Below is a small trained network, with its code and all its weights. Each question gives an input and a class and asks what happens when units are switched off, that is, made to give their printed mean instead of their output.

import numpy as np


def w(rows, s, z=0):
    codes = np.array(rows[::2]) - 128.0
    scale = np.full(codes.shape[1], s)
    scale[-1] = z or s
    return codes * scale


def norm(h):
    return h / np.sqrt((h * h).mean(-1, keepdims=True) + 1e-5)


def f(y):
    return np.maximum(y, 0)


def log_softmax(a):
    a = a - a.max(-1, keepdims=True)
    return a - np.log(np.exp(a).sum(-1, keepdims=True))


def net(x, mask):
    res = np.array(x, float).reshape(1, 2) / 4 @ E
    u = 0
    for l in range(4):
        y = f(norm(res) @ A[l][:, :-1].T + A[l][:, -1])
        res = res + np.where(mask[u : u + 5], y, B[l][:, -1]) @ B[l][:, :-1]
        u += 5
    return log_softmax(norm(res)[-1] @ U[:, :-1].T + U[:, -1])


A, B = {}, {}
E = w([
[124,36,1,31],'x0',
[242,73,157,165],'x1',
],0.0082)
A[0] = w([
[123,186,51,18,90],'L0N1',
[92,146,136,170,131],'L0N2',
[174,165,105,141,67],'L0N3',
[146,144,99,152,73],'L0N4',
[153,195,255,109,253],'L0N5',
],0.0052,0.0041)
B[0] = w([
[93,30,254,110,178],'L0N1',
[93,25,164,78,155],'L0N2',
[112,3,94,131,128],'L0N3',
[49,84,111,51,128],'L0N4',
[110,40,24,120,254],'L0N5',
],0.0057,0.0056)
A[1] = w([
[98,83,146,168,97],'L1N1',
[76,11,73,141,52],'L1N2',
[147,162,59,158,1],'L1N3',
[183,162,99,195,2],'L1N4',
[137,149,119,130,67],'L1N5',
],0.012,0.003)
B[1] = w([
[180,183,118,214,167],'L1N1',
[201,199,152,64,255],'L1N2',
[179,211,98,146,128],'L1N3',
[118,143,54,112,157],'L1N4',
[2,116,171,166,128],'L1N5',
],0.0065,0.008)
A[2] = w([
[154,119,174,215,140],'L2N1',
[87,98,93,145,2],'L2N2',
[130,71,141,115,233],'L2N3',
[25,164,97,122,74],'L2N4',
[70,166,142,248,136],'L2N5',
],0.014,0.0047)
B[2] = w([
[10,121,150,80,237],'L2N1',
[111,127,133,152,128],'L2N2',
[95,129,107,227,205],'L2N3',
[118,63,133,235,209],'L2N4',
[123,143,166,13,253],'L2N5',
],0.011,0.0069)
A[3] = w([
[119,6,62,114,231],'L3N1',
[126,107,101,111,2],'L3N2',
[205,189,144,189,152],'L3N3',
[84,157,160,53,96],'L3N4',
[30,87,123,195,182],'L3N5',
],0.012,0.0038)
B[3] = w([
[22,170,249,132,255],'L3N1',
[147,2,141,56,135],'L3N2',
[160,127,62,137,162],'L3N3',
[201,132,99,138,209],'L3N4',
[240,111,72,229,241],'L3N5',
],0.0078,0.0091)
U = w([
[42,139,205,58,223],'0',
[135,105,162,249,200],'1',
[249,177,47,135,172],'2',
[92,137,65,107,29],'3',
[107,138,71,101,2],'4',
[121,133,81,100,31],'5',
[116,145,91,102,3],'6',
],0.02,0.0079)

Each question gives the input, the list of numbers given to net, and the class t.
The units are the neurons (one row each of A and B). Each row of codes is followed by its name. A weight is (code - 128) times the scale printed after its matrix; where a second scale follows, it is the last column's (A, B and U).
mask holds one flag per neuron, layer by layer. A switched-off neuron (its flag False) gives its mean, the last column of its row in B, instead of its output. The means were averaged over made-up inputs and are rounded, as every weight is.
A unit's drop is (log p(t) with every unit on - log p(t) with that unit switched off) / (log p(t) with every unit on - log p(t) with every unit switched off).
The circuit of an input: a set's keep is (log p(t) with only the set's units on - log p(t) with every unit switched off) / (log p(t) with every unit on - log p(t) with every unit switched off). Starting from the 12 units with the biggest drops (on a tie, the unit counted first), units are removed one at a time, each time the one whose removal leaves the highest keep (on an exact tie, the one counted first), for as long as the keep stays at least 0.8.
circuit, biggest first: the units of the circuit, biggest drop first
unit that matters most: the unit with the biggest drop
top k neurons: the k neurons with the biggest drops, biggest first
k most important neurons of layer l: the k neurons of layer l with the biggest drops, biggest first
drop of u: that unit's drop, to one decimal
input [8,7], class 0: circuit, biggest first -> (L3N1)
input [-7,7], class 0: top 2 neurons -> (L2N5 L2N4)
input [0,-3], class 2: circuit, biggest first -> (L3N1 L1N2)
input [-4,-6], class 1: top 2 neurons -> (L2N4 L3N5)
input [6,8], class 1: top 2 neurons -> (L2N5 L2N1)
input [-5,3], class 0: top 2 neurons -> (L2N5 L2N1)
input [-3,-3], class 2: 2 most important neurons of layer 1 -> (L1N2 L1N1)
input [-3,-6], class 1: top 2 neurons -> (L2N4 L3N5)
input [5,6], class 1: top 3 neurons -> (L2N5 L2N1 L2N3)
input [5,-8], class 1: circuit, biggest first -> (L2N4 L2N5)
input [3,-3], class 2: circuit, biggest first -> (L1N2 L2N1)
input [-3,-5], class 1: top 2 neurons -> (L2N4 L3N5)
input [0,3], class 2: top 3 neurons -> (L2N1 L2N4 L1N2)
input [-6,0], class 0: unit that matters most -> L2N5
input [7,7], class 0: top 3 neurons -> (L3N5 L3N1 L2N4)
input [6,7], class 1: top 4 neurons -> (L2N5 L2N1 L2N3 L3N1)
input [3,-2], class 2: 2 most important neurons of layer 2 -> (L2N4 L2N1)
input [-3,-4], class 1: top 2 neurons -> (L2N4 L0N1)
input [-3,0], class 2: top 2 neurons -> (L0N5 L1N2)
input [8,2], class 0: unit that matters most -> L3N1
input [2,2], class 2: top 2 neurons -> (L1N2 L2N4)
input [4,-5], class 1: 2 most important neurons of layer 2 -> (L2N5 L2N4)
input [-1,-3], class 2: top 2 neurons -> (L1N2 L3N1)
input [5,-7], class 1: drop of L2N5 -> 0.5
input [-5,-7], class 1: drop of L3N5 -> 0.1
input [1,1], class 2: drop of L0N5 -> 0.0
input [-2,2], class 2: top neuron -> (L0N5)
input [-8,5], class 0: drop of L2N5 -> 1.2
